[[ 35 -25  46  -1 -21]
 [ 29  63  28  16  27]
 [ 29 -18  37   0  -6]
 [ 30  53 -93  16  32]
 [ 29  68  31  16  21]
 [ 21  21  31  71  27]
 [ 29  84 -77  16  27]
 [ 11  26  31  89  27]]
=>
[[ 29  84 -77  16  27]
 [ 29  68  31  16  21]
 [ 29  63  28  16  27]
 [ 30  53 -93  16  32]
 [ 11  26  31  89  27]
 [ 21  21  31  71  27]
 [ 29 -18  37   0  -6]
 [ 35 -25  46  -1 -21]]

[[-53 -71  34  43 -48]
 [-83 -48  31  36 -66]
 [-34 -19  33   1 -37]
 [ 12   8  -8  13  31]
 [-27  67  28  10  10]
 [ 35 106  33  28  25]
 [-14  -1 -31 -75  -9]
 [ 17 -38  35  15  27]
 [  8  90  54  24  38]]
=>
[[ 35 106  33  28  25]
 [  8  90  54  24  38]
 [-27  67  28  10  10]
 [ 12   8  -8  13  31]
 [-14  -1 -31 -75  -9]
 [-34 -19  33   1 -37]
 [ 17 -38  35  15  27]
 [-83 -48  31  36 -66]
 [-53 -71  34  43 -48]]

[[ 67   8   7 -36   7  26 -19]
 [-31 -12 -87   0 -38 -11  -5]
 [ 16  48  51 -31  14  18  48]
 [-10  36 -42  -7 -95  21   5]
 [-12  40 -66 -29  39 -22   6]
 [ 16 -29 -10 -26 -50  32  35]
 [  1  92  10  -5  15 -10 -12]
 [ 30   5 -10 -59 -45  43  63]
 [ 22 -48 -59 -40   9   9  17]
 [ 36  17  18 -33  63   1   8]]
=>
[[  1  92  10  -5  15 -10 -12]
 [ 16  48  51 -31  14  18  48]
 [-12  40 -66 -29  39 -22   6]
 [-10  36 -42  -7 -95  21   5]
 [ 36  17  18 -33  63   1   8]
 [ 67   8   7 -36   7  26 -19]
 [ 30   5 -10 -59 -45  43  63]
 [-31 -12 -87   0 -38 -11  -5]
 [ 16 -29 -10 -26 -50  32  35]
 [ 22 -48 -59 -40   9   9  17]]

[[ 30 -60 -57 -19  64  69 -89  89  36 -12  52  30  23 -95]
 [-11  87 -21 -38  90  21  35 -33  30  -4 -57  49  31 -47]
 [-17  91  46  59  12 -58  30  31  13 -62 -58  54  91  45]
 [ 80 -43  47  13 -28  58  24  79 -96  83 -51 -49  81  93]]
=>
[[-17  91  46  59  12 -58  30  31  13 -62 -58  54  91  45]
 [-11  87 -21 -38  90  21  35 -33  30  -4 -57  49  31 -47]
 [ 80 -43  47  13 -28  58  24  79 -96  83 -51 -49  81  93]
 [ 30 -60 -57 -19  64  69 -89  89  36 -12  52  30  23 -95]]

[[-72 -87  43  38  52 -48  48]
 [-31 -21  -3 -31  44   1   4]
 [-33 -42  19  19  26 -18  29]
 [ 25  28  -3  -3 -29  -1 -26]
 [-28 -27  30  27   7 -31  14]
 [-14 -28  40  44 -16 -44   1]
 [ 22  39  27  13 -49 -26 -39]
 [-17 -33  24  24   3 -25  14]
 [  9  25 -37 -35  11  31 -10]
 [ 34  41  23  14 -57 -23 -40]
 [ 36  49  23  15 -61 -22 -45]]
=>
[[ 36  49  23  15 -61 -22 -45]
 [ 34  41  23  14 -57 -23 -40]
 [ 22  39  27  13 -49 -26 -39]
 [ 25  28  -3  -3 -29  -1 -26]
 [  9  25 -37 -35  11  31 -10]
 [-31 -21  -3 -31  44   1   4]
 [-28 -27  30  27   7 -31  14]
 [-14 -28  40  44 -16 -44   1]
 [-17 -33  24  24   3 -25  14]
 [-33 -42  19  19  26 -18  29]
 [-72 -87  43  38  52 -48  48]]

[[  29   20   65]
 [ -27  -95   -2]
 [  -1 -100  -56]
 [ -48   34   67]
 [  24   -4  -39]]
=>
[[ -48   34   67]
 [  29   20   65]
 [  24   -4  -39]
 [ -27  -95   -2]
 [  -1 -100  -56]]
---
[[ 64  11  42]
 [ -8   2 -32]
 [ 50  34 -89]
 [ -8  35 -12]
 [  6  -3 -15]]
=>
[[ 11  42]
 [  2 -32]]

[[-87  80 -78]
 [-55  11 -76]
 [ 86  -9 111]]
=>
[[ 80 -78]
 [ 11 -76]]

[[ 59  87  22 -63]
 [-66 -16 -26  48]
 [ 57  69  94  92]
 [-33 -32 -99  17]]
=>
[[ 87  22]
 [-16 -26]]

[[-72  -9  -5]
 [-94  21 -18]]
=>
[[ -9  -5]
 [ 21 -18]]

[[-15  17 -50]
 [ 43 -46 -10]
 [ 49 -95  -2]
 [ 70 -83  28]
 [-66 -15  28]]
=>
[[ 17 -50]
 [-46 -10]]

[[-92 105 -73 -32  36]
 [-34 -55  82  49 102]
 [  0   0   1   1   0]]
=>
[[105 -73]
 [-55  82]]

[[-36  34 -28]
 [-84 -64 -66]
 [  1  47  -6]
 [ 56   1  54]
 [-18   2   8]]
=>
[[ 34 -28]
 [-64 -66]]
---
[[  2 -86]
 [ -6  18]
 [-19  45]]
=>
[-86  -6]

[[-70 -27   5  96]
 [-59 -12 -28  98]
 [-26 -95 -35 -52]
 [ 83  34  28 -54]
 [ 83 -80 -34 -30]]
=>
[ 96 -28 -95  83]

[[ 42  62 -50  80 -86]
 [101  33 -35 -69 -59]]
=>
[-86 -69]

[[ -82  -43  -73    6]
 [ -36 -100  100   35]
 [ 107   98  -57  -69]
 [ -64  -56   66   72]]
=>
[  6 100  98 -64]

[[ -87  -85  -67]
 [ -16  -22  -13]
 [   1   -6    1]
 [ -93  101 -106]
 [ -58  -44  -33]]
=>
[-67 -22   1]

[[ 73  46  28 -30  82]
 [-88 -27  -4  58  50]]
=>
[82 58]
---
[[ 92  66 -71  81 -85   9  64  17 -67  18]
 [ 61  51 -35  94 -16  62  68 -25 -54  41]
 [-61  29   8  36  45 -78   5  -7 -15 -25]
 [-36 -30 -10  26  -8  22 -25 -13 -17 -62]
 [ 10 -83  -5 -63  66  20 -94  53  67 -68]]
=>
[[ 10 -83  -5 -63  66  20 -94  53  67 -68]
 [-36 -30 -10  26  -8  22 -25 -13 -17 -62]
 [-61  29   8  36  45 -78   5  -7 -15 -25]
 [ 61  51 -35  94 -16  62  68 -25 -54  41]
 [ 92  66 -71  81 -85   9  64  17 -67  18]]

[[   6  -50   19   -9   46    7  -12   11  -21  -15    5   -3]
 [  11    9  -41   36  -11  -41   14    1  -21  -17  -34  -11]
 [-106   -4   18    8  -28   70   54   49  -72   40  -13    1]
 [  46   51    5  -30   19    8    0  -61   -4   13   -9  -42]
 [  63  -18  -42  -11  -52  -42  -59   46   -3  -27  -16  -40]
 [  24   27   16   -5   42    1  -14   90   -3  -56  -15   16]]
=>
[[  24   27   16   -5   42    1  -14   90   -3  -56  -15   16]
 [  63  -18  -42  -11  -52  -42  -59   46   -3  -27  -16  -40]
 [  46   51    5  -30   19    8    0  -61   -4   13   -9  -42]
 [-106   -4   18    8  -28   70   54   49  -72   40  -13    1]
 [  11    9  -41   36  -11  -41   14    1  -21  -17  -34  -11]
 [   6  -50   19   -9   46    7  -12   11  -21  -15    5   -3]]

[[   0   10   19  -53   38   70   -7  -12  -62   45   76  -28   35]
 [  14    7    2   32    7    2  -22  -24   31  -25  -26  -13    3]
 [  13   21    7   -9    0 -110   -9    0   20  -56  -77   -2  -42]
 [  -1   12  -12   65  -29  -68  -27   -2   72  -34  -53    1  -31]]
=>
[[  -1   12  -12   65  -29  -68  -27   -2   72  -34  -53    1  -31]
 [  13   21    7   -9    0 -110   -9    0   20  -56  -77   -2  -42]
 [  14    7    2   32    7    2  -22  -24   31  -25  -26  -13    3]
 [   0   10   19  -53   38   70   -7  -12  -62   45   76  -28   35]]

[[  45  -21   40  -74   34  -58]
 [ -13  -44    2   67   73  -46]
 [   9   16   70  -60   62  -36]
 [ -14   34   52   32   88  -34]
 [ -12   16   34   56   88  -39]
 [  -5   32   72  -33   75  -30]
 [  26   -4   58  -74   48  -45]
 [ -11  -12   16   70   82  -43]
 [ -19  -73   -5   51   60  -44]
 [ -30  -93   -3   29   46  -38]
 [ -46 -100    8    5   32  -27]
 [ -12   40   66   -1   84  -30]]
=>
[[ -12   40   66   -1   84  -30]
 [ -46 -100    8    5   32  -27]
 [ -30  -93   -3   29   46  -38]
 [ -19  -73   -5   51   60  -44]
 [ -11  -12   16   70   82  -43]
 [  26   -4   58  -74   48  -45]
 [  -5   32   72  -33   75  -30]
 [ -12   16   34   56   88  -39]
 [ -14   34   52   32   88  -34]
 [   9   16   70  -60   62  -36]
 [ -13  -44    2   67   73  -46]
 [  45  -21   40  -74   34  -58]]

[[ 34  37 -18 -63 -34  28  44  23  63 -81 -17 -40 -13]
 [ 27  68 -23  -8  74  20 -93  17   6  11 -63  47  24]
 [  3  72  -2   8  30 -10 -23 -51 -71  -6  17  -9   9]
 [-34 -66 -42  29  13  23 -11 -62 -39  37 -41  -3   6]
 [ 46  79  -8 -50 -51   3 -36 -88 -84  28 -55   2  29]]
=>
[[ 46  79  -8 -50 -51   3 -36 -88 -84  28 -55   2  29]
 [-34 -66 -42  29  13  23 -11 -62 -39  37 -41  -3   6]
 [  3  72  -2   8  30 -10 -23 -51 -71  -6  17  -9   9]
 [ 27  68 -23  -8  74  20 -93  17   6  11 -63  47  24]
 [ 34  37 -18 -63 -34  28  44  23  63 -81 -17 -40 -13]]

[[-33  23   9  70]
 [-40  29   9  89]
 [ 72 -33   9 -21]]
=>
[[ 72 -33   9 -21]
 [-40  29   9  89]
 [-33  23   9  70]]
